Here is a tiny trained network, its code and every weight. The questions are about switching its units off for an input and a class, where a switched-off unit gives its printed mean instead of its output.

import numpy as np


def w(rows, s, z=0):
    codes = np.array(rows[::2]) - 128.0
    scale = np.full(codes.shape[1], s)
    scale[-1] = z or s
    return codes * scale


def norm(h):
    return h / np.sqrt((h * h).mean(-1, keepdims=True) + 1e-5)


def f(y):
    return y / 2 * (1 + np.tanh(0.7978845608 * (y + 0.044715 * y**3)))


def log_softmax(a):
    a = a - a.max(-1, keepdims=True)
    return a - np.log(np.exp(a).sum(-1, keepdims=True))


def net(x, mask):
    res = np.array(x, float).reshape(1, 5) / 4 @ E
    u = 0
    for l in range(2):
        y = f(norm(res) @ A[l][:, :-1].T + A[l][:, -1])
        res = res + np.where(mask[u : u + 7], y, B[l][:, -1]) @ B[l][:, :-1]
        u += 7
    return log_softmax(norm(res)[-1] @ U[:, :-1].T + U[:, -1])


A, B = {}, {}
E = w([
[123,130,160,254,135,130],'x0',
[203,125,96,150,62,79],'x1',
[62,101,115,112,129,214],'x2',
[106,135,247,129,90,59],'x3',
[106,121,204,202,172,166],'x4',
],0.0071)
A[0] = w([
[117,145,228,179,158,37,13],'L0N0',
[103,83,23,151,171,254,62],'L0N1',
[200,152,116,136,110,57,32],'L0N2',
[124,131,72,53,191,121,104],'L0N3',
[104,118,233,162,99,58,149],'L0N4',
[126,110,219,137,133,103,2],'L0N5',
[87,82,104,15,91,155,62],'L0N6',
],0.0085,0.0021)
B[0] = w([
[134,208,132,151,50,125,222],'L0N0',
[140,164,120,240,169,188,254],'L0N1',
[115,50,161,130,187,122,191],'L0N2',
[92,163,237,77,165,139,195],'L0N3',
[161,190,160,173,115,148,236],'L0N4',
[8,161,140,214,86,99,164],'L0N5',
[118,159,70,69,19,90,210],'L0N6',
],0.011,0.0059)
A[1] = w([
[116,161,128,172,187,101,237],'L1N0',
[97,106,144,186,188,116,98],'L1N1',
[51,105,86,23,62,158,181],'L1N2',
[84,84,88,192,145,224,90],'L1N3',
[70,123,44,176,182,236,149],'L1N4',
[182,46,180,174,105,3,84],'L1N5',
[34,120,114,30,78,154,1],'L1N6',
],0.011,0.0018)
B[1] = w([
[105,141,133,37,128,161,197],'L1N0',
[113,169,140,43,145,109,171],'L1N1',
[227,137,185,143,137,56,213],'L1N2',
[212,117,65,161,77,124,216],'L1N3',
[158,45,112,160,93,250,253],'L1N4',
[11,56,83,145,176,100,204],'L1N5',
[196,139,84,92,135,64,196],'L1N6',
],0.015,0.0076)
U = w([
[46,47,116,130,184,80,131],'0',
[51,222,207,198,68,145,137],'1',
[188,108,115,160,99,252,201],'2',
[112,139,172,73,183,185,4],'3',
[224,160,162,89,112,67,167],'4',
],0.013,0.0043)

Each question gives the input, the list of numbers given to net, and the class t.
The units are the neurons (one row each of A and B). Each row of codes is followed by its name. A weight is (code - 128) times the scale printed after its matrix; where a second scale follows, it is the last column's (A, B and U).
mask holds one flag per neuron, layer by layer. A switched-off neuron (its flag False) gives its mean, the last column of its row in B, instead of its output. The means were averaged over made-up inputs and are rounded, as every weight is.
A unit's drop is (log p(t) with every unit on - log p(t) with that unit switched off) / (log p(t) with every unit on - log p(t) with every unit switched off).
most important unit: the unit with the biggest drop
k most important neurons: the k neurons with the biggest drops, biggest first
top k neurons in layer l: the k neurons of layer l with the biggest drops, biggest first
drop of u: that unit's drop, to one decimal
input [2,8,5,1,0], class 0: most important neuron -> (L0N1)
input [5,8,-5,6,5], class 1: 2 most important neurons -> (L0N0; L0N4)
input [-8,-3,7,-3,-1], class 4: top 2 neurons in layer 0 -> (L0N6; L0N3)
input [5,-4,5,2,-8], class 4: top 2 neurons in layer 0 -> (L0N6; L0N4)
input [1,-2,-2,7,-8], class 1: 2 most important neurons -> (L0N4; L0N0)
input [6,4,2,8,-8], class 1: 2 most important neurons -> (L0N4; L0N0)
input [1,0,-8,6,-7], class 0: 2 most important neurons -> (L1N5; L0N2)
input [5,-5,-3,2,-8], class 1: 3 most important neurons -> (L0N0; L0N4; L1N4)
input [7,8,-6,5,1], class 1: 2 most important neurons -> (L0N0; L0N4)
input [8,7,4,6,-4], class 1: 3 most important neurons -> (L0N4; L0N0; L1N4)
input [1,8,1,6,-2], class 0: 3 most important neurons -> (L1N5; L0N2; L0N1)
input [5,8,-5,7,-7], class 0: 2 most important neurons -> (L1N5; L0N2)
input [-3,-4,-3,8,-5], class 1: top 2 neurons in layer 0 -> (L0N4; L0N5)
input [4,3,-4,-3,2], class 0: most important unit -> L0N1
input [2,-8,-8,0,-1], class 1: drop of L0N0 -> 0.1
input [-2,4,-8,-1,-8], class 0: drop of L1N5 -> 0.1
input [-7,3,4,4,1], class 4: drop of L1N2 -> 0.0
